Below is a small trained network, with its code and all its weights. Each question gives an input and a target symbol and asks what happens when units are switched off, that is, made to give their printed mean instead of their output.

import numpy as np


def w(rows, s, z=0):
    codes = np.array(rows[::2]) - 128.0
    scale = np.full(codes.shape[1], s)
    scale[-1] = z or s
    return codes * scale


def f(y):
    return y / 2 * (1 + np.tanh(0.7978845608 * (y + 0.044715 * y**3)))


def softmax(a):
    e = np.exp(a - a.max(-1, keepdims=True))
    return e / e.sum(-1, keepdims=True)


def log_softmax(a):
    a = a - a.max(-1, keepdims=True)
    return a - np.log(np.exp(a).sum(-1, keepdims=True))


def net(x, mask):
    ids = ['αβγδεζηθλμπστφψ'.index(c) for c in x.split()]
    T = len(ids)
    res = E[ids] + P[:T]
    q, k, v = (res @ M[0].T for M in (Q, K, V))
    z = softmax(np.where(np.tri(T) > 0, q @ k.T / 4**0.5, -1e9)) @ v
    res = res + np.where(mask[0], z, O[0][:, -1]) @ O[0][:, :-1]
    y = f(res @ A[0][:, :-1].T + A[0][:, -1])
    res = res + np.where(mask[1:25], y, B[0][:, -1]) @ B[0][:, :-1]
    return log_softmax(res[-1] @ U[:, :-1].T + U[:, -1])


Q, K, V, O, A, B = {}, {}, {}, {}, {}, {}
E = w([
[166,86,128],'α',
[144,176,50],'β',
[143,102,168],'γ',
[170,88,163],'δ',
[33,131,181],'ε',
[66,203,100],'ζ',
[174,94,164],'η',
[203,237,155],'θ',
[134,114,173],'λ',
[254,138,70],'μ',
[179,100,168],'π',
[134,104,167],'σ',
[74,24,89],'τ',
[215,166,104],'φ',
[161,90,164],'ψ',
],0.0094)
P = w([
[2,46,128],'0',
[40,64,136],'1',
[67,78,139],'2',
[89,89,142],'3',
[107,100,141],'4',
[126,108,142],'5',
[140,117,144],'6',
[157,123,141],'7',
[170,129,140],'8',
[181,135,142],'9',
[190,141,136],'10',
[204,146,139],'11',
[223,152,136],'12',
],0.0056)
Q[0] = w([
[118,151,225],'head 1',
[125,104,182],'head 1',
[129,2,139],'head 1',
[216,57,201],'head 1',
],0.028)
K[0] = w([
[108,134,234],'head 1',
[126,96,182],'head 1',
[148,4,124],'head 1',
[229,50,191],'head 1',
],0.027)
V[0] = w([
[153,189,252],'head 1',
[2,184,134],'head 1',
[166,97,20],'head 1',
[181,236,50],'head 1',
],0.006)
O[0] = w([
[86,222,209,157],'head 1',
[191,235,76,90],'head 1',
[102,51,63,86],'head 1',
[2,211,30,2],'head 1',
],0.0069,0.0019)
A[0] = w([
[121,132,158,112],'neuron 1',
[100,136,135,101],'neuron 2',
[128,129,127,124],'neuron 3',
[148,173,123,103],'neuron 4',
[122,134,159,115],'neuron 5',
[153,127,129,127],'neuron 6',
[98,137,124,88],'neuron 7',
[165,175,66,26],'neuron 8',
[100,82,133,2],'neuron 9',
[95,96,96,37],'neuron 10',
[123,131,115,111],'neuron 11',
[127,129,112,87],'neuron 12',
[118,132,139,104],'neuron 13',
[134,127,129,134],'neuron 14',
[125,130,112,96],'neuron 15',
[123,131,114,114],'neuron 16',
[69,92,153,173],'neuron 17',
[145,128,128,128],'neuron 18',
[130,128,128,128],'neuron 19',
[124,131,119,116],'neuron 20',
[131,128,128,131],'neuron 21',
[1,99,129,137],'neuron 22',
[127,129,131,113],'neuron 23',
[165,156,97,192],'neuron 24',
],0.034,0.0054)
B[0] = w([
[183,138,153,218],'neuron 1',
[156,159,144,113],'neuron 2',
[128,129,127,123],'neuron 3',
[105,180,69,182],'neuron 4',
[184,141,161,226],'neuron 5',
[127,127,167,179],'neuron 6',
[136,187,143,113],'neuron 7',
[185,52,254,234],'neuron 8',
[165,224,207,156],'neuron 9',
[221,99,81,147],'neuron 10',
[136,149,106,110],'neuron 11',
[150,151,109,105],'neuron 12',
[153,138,136,125],'neuron 13',
[126,124,139,145],'neuron 14',
[148,151,108,108],'neuron 15',
[137,150,104,112],'neuron 16',
[72,23,81,252],'neuron 17',
[127,121,150,156],'neuron 18',
[128,127,130,131],'neuron 19',
[132,143,110,110],'neuron 20',
[127,126,130,134],'neuron 21',
[2,130,199,149],'neuron 22',
[136,132,132,122],'neuron 23',
[72,151,45,205],'neuron 24',
],0.047,0.0039)
U = w([
[85,48,192,177],'α',
[226,169,177,107],'β',
[236,118,172,152],'γ',
[116,147,100,55],'δ',
[94,145,93,156],'ε',
[34,194,174,124],'ζ',
[107,146,109,75],'η',
[146,208,76,253],'θ',
[96,152,105,145],'λ',
[181,102,7,136],'μ',
[108,149,105,96],'π',
[201,188,163,71],'σ',
[108,150,109,36],'τ',
[1,106,21,224],'φ',
[110,143,103,54],'ψ',
],0.0054,0.0039)

Each question gives the input, a string of symbols that net reads in full, and the target symbol t.
The units are the heads (4 rows each of Q, K, V and O) and the neurons (one row each of A and B). Each row of codes is followed by its name. A weight is (code - 128) times the scale printed after its matrix; where a second scale follows, it is the last column's (O, A, B and U).
mask holds one flag per unit, heads first, then neurons. A switched-off unit (its flag False) gives its mean, the last column of its rows in O or B, instead of its output. The means were averaged over made-up inputs and are rounded, as every weight is.
A unit's drop is (log p(t) with every unit on - log p(t) with that unit switched off) / (log p(t) with every unit on - log p(t) with every unit switched off).
The circuit of an input: a set's keep is (log p(t) with only the set's units on - log p(t) with every unit switched off) / (log p(t) with every unit on - log p(t) with every unit switched off). Starting from the 12 units with the biggest drops (on a tie, the unit counted first), units are removed one at a time, each time the one whose removal leaves the highest keep (on an exact tie, the one counted first), for as long as the keep stays at least 0.8.
units of the circuit, in order: the units of the circuit, biggest drop first
unit that matters most: the unit with the biggest drop
top k neurons: the k neurons with the biggest drops, biggest first
drop when u is switched off: that unit's drop, to one decimal
input π μ ζ ψ ε π π π σ λ ε, target γ: units of the circuit, in order	head 1; neuron 5; neuron 1
input α ψ φ φ ψ β μ ζ ε ε α ε, target β: units of the circuit, in order	head 1; neuron 5; neuron 17
input λ μ ζ ζ γ ε η λ δ ζ λ μ β, target α: units of the circuit, in order	neuron 8; neuron 24
input σ ε σ λ θ, target θ: units of the circuit, in order	neuron 4; head 1; neuron 17
input ψ ε σ π ζ, target ζ: top 4 neurons	neuron 8; neuron 22; neuron 17; neuron 4
input ζ π ε θ ε σ δ ε, target γ: units of the circuit, in order	head 1; neuron 5
input τ φ ε τ θ ε ε ψ μ, target μ: top 3 neurons	neuron 10; neuron 24; neuron 22
input ε ζ ζ ε γ δ η φ, target φ: unit that matters most	neuron 24
input λ ψ η φ, target φ: top 2 neurons	neuron 8; neuron 24
input τ ε π τ φ ε π μ ψ δ ψ θ, target θ: top 2 neurons	neuron 4; neuron 24
input β γ δ τ γ λ β, target γ: top 4 neurons	neuron 8; neuron 17; neuron 10; neuron 22
input η λ π τ λ τ, target γ: top 4 neurons	neuron 9; neuron 10; neuron 24; neuron 17
input θ ε λ ε λ, target γ: drop when neuron 5 is switched off	0.3
input η λ ε σ σ τ ε τ, target γ: drop when neuron 24 is switched off	0.4
input ζ ε λ λ, target γ: drop when neuron 1 is switched off	0.5
